Below is a small trained network, with its code and all its weights. Each question gives an input and a target symbol and asks what happens when units are switched off, that is, made to give their printed mean instead of their output.

import numpy as np


def w(rows, s, z=0):
    codes = np.array(rows[::2]) - 128.0
    scale = np.full(codes.shape[1], s)
    scale[-1] = z or s
    return codes * scale


def norm(h):
    return h / np.sqrt((h * h).mean(-1, keepdims=True) + 1e-5)


def f(y):
    return np.maximum(y, 0)


def softmax(a):
    e = np.exp(a - a.max(-1, keepdims=True))
    return e / e.sum(-1, keepdims=True)


def log_softmax(a):
    a = a - a.max(-1, keepdims=True)
    return a - np.log(np.exp(a).sum(-1, keepdims=True))


def net(x, mask):
    ids = ['ΣΨγζηξτφ'.index(c) for c in x.split()]
    T = len(ids)
    res = E[ids] + P[:T]
    u = 0
    for l in range(2):
        r = norm(res)
        for j in range(2):
            rows = slice(2 * j, 2 * j + 2)
            q, k, v = (r @ M[l][rows].T for M in (Q, K, V))
            z = softmax(np.where(np.tri(T) > 0, q @ k.T / 2**0.5, -1e9)) @ v
            o = O[l][rows]
            res = res + np.where(mask[u + j], z, o[:, -1]) @ o[:, :-1]
        u += 2
        y = f(norm(res) @ A[l][:, :-1].T + A[l][:, -1])
        res = res + np.where(mask[u : u + 12], y, B[l][:, -1]) @ B[l][:, :-1]
        u += 12
    return log_softmax(norm(res)[-1] @ U[:, :-1].T + U[:, -1])


Q, K, V, O, A, B = {}, {}, {}, {}, {}, {}
E = w([
[120,191,45,140,104,71],'Σ',
[89,235,214,118,197,134],'Ψ',
[197,190,228,41,129,174],'γ',
[128,248,223,200,139,125],'ζ',
[112,112,134,158,195,4],'η',
[177,66,198,52,204,171],'ξ',
[164,141,88,94,230,179],'τ',
[153,210,93,10,141,28],'φ',
],0.012)
P = w([
[213,252,136,136,127,2],'0',
[107,170,182,154,129,86],'1',
[99,148,148,112,140,90],'2',
[96,144,144,90,142,105],'3',
[88,136,136,86,138,115],'4',
[81,125,139,89,140,119],'5',
[80,117,146,90,134,128],'6',
[73,107,159,94,133,134],'7',
[66,101,159,90,118,140],'8',
[69,90,166,110,127,152],'9',
[67,118,173,66,170,125],'10',
],0.0071)
Q[0] = w([
[253,68,69,64,185,228],'0.h1',
[235,68,123,92,181,21],'0.h1',
[73,168,132,91,185,111],'0.h2',
[102,57,96,195,34,210],'0.h2',
],0.008)
K[0] = w([
[1,140,149,104,66,166],'0.h1',
[9,16,110,129,186,181],'0.h1',
[43,124,99,58,153,182],'0.h2',
[177,162,175,213,142,172],'0.h2',
],0.0084)
V[0] = w([
[64,123,167,87,68,138],'0.h1',
[146,149,101,162,154,186],'0.h1',
[166,82,93,92,185,46],'0.h2',
[152,53,113,254,131,157],'0.h2',
],0.0064)
O[0] = w([
[118,161,190,71,24,96,105],'0.h1',
[140,163,36,116,119,177,116],'0.h1',
[141,129,158,162,49,125,188],'0.h2',
[196,253,175,115,128,63,7],'0.h2',
],0.0066,0.011)
A[0] = w([
[212,96,204,169,147,143,102],'0.n1',
[147,136,123,109,123,5,170],'0.n2',
[2,135,95,168,93,154,143],'0.n3',
[91,128,80,166,154,165,116],'0.n4',
[73,178,112,106,163,82,190],'0.n5',
[111,165,35,85,139,195,67],'0.n6',
[37,71,74,181,132,107,97],'0.n7',
[141,98,160,159,237,136,102],'0.n8',
[130,138,110,216,165,146,111],'0.n9',
[108,150,178,78,188,170,170],'0.n10',
[120,168,122,227,68,196,248],'0.n11',
[204,127,90,215,29,123,134],'0.n12',
],0.0072,0.0016)
B[0] = w([
[129,177,20,133,64,111,158],'0.n1',
[117,116,119,116,136,138,187],'0.n2',
[183,172,173,145,168,132,237],'0.n3',
[148,169,223,128,93,145,188],'0.n4',
[177,68,160,120,127,138,205],'0.n5',
[90,167,133,134,133,133,198],'0.n6',
[120,165,151,162,97,128,254],'0.n7',
[160,87,107,97,110,87,215],'0.n8',
[97,120,102,96,104,176,165],'0.n9',
[254,126,111,156,66,124,222],'0.n10',
[107,118,118,44,151,101,161],'0.n11',
[148,104,132,94,109,191,138],'0.n12',
],0.0063,0.0057)
Q[1] = w([
[60,41,95,112,98,53],'1.h1',
[111,239,229,200,160,116],'1.h1',
[130,41,9,54,88,76],'1.h2',
[95,162,143,204,159,137],'1.h2',
],0.011)
K[1] = w([
[108,62,186,160,86,153],'1.h1',
[254,173,113,138,148,41],'1.h1',
[13,62,189,120,95,202],'1.h2',
[156,146,93,106,210,62],'1.h2',
],0.0086)
V[1] = w([
[225,35,99,172,100,152],'1.h1',
[176,129,158,246,102,109],'1.h1',
[101,112,120,114,238,37],'1.h2',
[207,99,255,100,215,152],'1.h2',
],0.0073)
O[1] = w([
[129,58,81,128,83,172,254],'1.h1',
[118,90,90,250,82,96,10],'1.h1',
[78,67,142,136,180,128,157],'1.h2',
[23,156,166,126,102,188,250],'1.h2',
],0.011,0.0025)
A[1] = w([
[163,115,188,182,167,166,161],'1.n1',
[137,175,158,87,160,202,71],'1.n2',
[170,169,145,80,78,163,32],'1.n3',
[88,58,105,141,176,92,187],'1.n4',
[119,168,145,118,254,113,2],'1.n5',
[124,71,67,92,144,226,72],'1.n6',
[80,168,172,106,122,151,218],'1.n7',
[111,169,88,64,113,183,129],'1.n8',
[61,122,177,134,127,135,132],'1.n9',
[85,70,206,81,148,136,184],'1.n10',
[90,118,104,216,83,153,17],'1.n11',
[178,109,80,162,88,132,16],'1.n12',
],0.0091,0.0022)
B[1] = w([
[103,203,2,91,103,72,169],'1.n1',
[138,88,152,165,123,137,212],'1.n2',
[192,81,216,149,126,164,181],'1.n3',
[93,131,229,212,43,89,176],'1.n4',
[133,91,231,21,146,159,164],'1.n5',
[144,147,88,193,197,157,226],'1.n6',
[151,116,102,89,167,125,213],'1.n7',
[177,137,150,250,156,85,219],'1.n8',
[192,212,72,156,150,129,189],'1.n9',
[111,71,160,134,110,95,254],'1.n10',
[173,63,144,6,145,98,169],'1.n11',
[29,105,150,45,139,155,147],'1.n12',
],0.0066,0.0078)
U = w([
[248,125,86,112,119,43,107],'Σ',
[33,196,144,117,94,191,158],'Ψ',
[192,193,157,102,3,159,86],'γ',
[129,251,140,148,134,90,194],'ζ',
[108,96,133,196,96,69,115],'η',
[128,20,68,73,69,188,4],'ξ',
[137,137,63,184,213,158,173],'τ',
[112,87,176,29,184,94,154],'φ',
],0.011,0.0032)

Each question gives the input, a string of symbols that net reads in full, and the target symbol t.
The units are the heads (2 rows each of Q, K, V and O) and the neurons (one row each of A and B). Each row of codes is followed by its name. A weight is (code - 128) times the scale printed after its matrix; where a second scale follows, it is the last column's (O, A, B and U).
mask holds one flag per unit, layer by layer, with each layer's heads first. A switched-off unit (its flag False) gives its mean, the last column of its rows in O or B, instead of its output. The means were averaged over made-up inputs and are rounded, as every weight is.
A unit's drop is (log p(t) with every unit on - log p(t) with that unit switched off) / (log p(t) with every unit on - log p(t) with every unit switched off).
The circuit of an input: a set's keep is (log p(t) with only the set's units on - log p(t) with every unit switched off) / (log p(t) with every unit on - log p(t) with every unit switched off). Starting from the 12 units with the biggest drops (on a tie, the unit counted first), units are removed one at a time, each time the one whose removal leaves the highest keep (on an exact tie, the one counted first), for as long as the keep stays at least 0.8.
circuit, biggest first: the units of the circuit, biggest drop first
k most important neurons: the k neurons with the biggest drops, biggest first
top k neurons in layer l: the k neurons of layer l with the biggest drops, biggest first
input ξ Σ ζ γ ξ ζ φ Ψ, target ξ: top neuron in layer 0 : [0.n1]
input ζ φ φ φ φ Σ, target ζ: top 2 neurons in layer 0 : [0.n7 0.n3]
input Ψ Ψ ζ, target Ψ: top 2 neurons in layer 0 : [0.n5 0.n10]
input γ φ γ η ξ φ ζ, target γ: top 2 neurons in layer 0 : [0.n1 0.n10]
input τ Σ τ, target Σ: circuit, biggest first : [1.h2 0.n8]
input φ Ψ φ η Σ φ, target η: top 2 neurons in layer 0 : [0.n3 0.n10]
input Ψ Ψ φ Σ τ Σ Ψ φ, target Σ: top 2 neurons in layer 0 : [0.n10 0.n4]
input γ Ψ Ψ, target γ: circuit, biggest first : [1.h2 0.n10 0.n1]
input φ Σ Ψ Ψ φ φ φ γ φ, target γ: circuit, biggest first : [1.h2 0.n3]
input η Ψ τ φ φ τ, target φ: circuit, biggest first : [1.h1 0.n10 0.h2 0.n8]
input τ φ ξ φ Σ φ, target Σ: 4 most important neurons : [0.n10 0.n4 0.n1 0.n8]
input η τ ζ τ φ φ ξ Ψ τ ζ, target η: circuit, biggest first : [1.h1 1.n11 1.n1]
input Σ φ ζ ξ φ, target ζ: 2 most important neurons : [0.n9 0.n10]
input Ψ η Ψ φ ξ ζ ξ ζ φ τ Ψ, target Ψ: top 2 neurons in layer 0 : [0.n10 0.n5]
input η τ ζ φ τ Σ ζ φ, target τ: 2 most important neurons : [0.n3 1.n8]
input τ ξ φ γ φ Ψ φ, target Ψ: top 3 neurons in layer 0 : [0.n10 0.n9 0.n4]
input ξ Σ Σ, target ξ: 2 most important neurons : [1.n11 0.n1]
input τ τ Σ Ψ Σ Σ Ψ, target τ: 2 most important neurons : [1.n1 0.n8]
input Σ τ Σ τ φ Σ φ φ φ τ, target φ: top 4 neurons in layer 0 : [0.n10 0.n6 0.n8 0.n1]
input Σ γ Σ φ η Ψ, target Σ: circuit, biggest first : [1.h2]
input ζ Σ η φ τ φ, target τ: top 2 neurons in layer 1 : [1.n8 1.n6]
input φ φ φ ξ Σ φ, target ξ: 4 most important neurons : [0.n3 0.n7 0.n9 1.n9]
input ξ ζ Ψ Σ η ζ, target ξ: 2 most important neurons : [0.n1 1.n11]
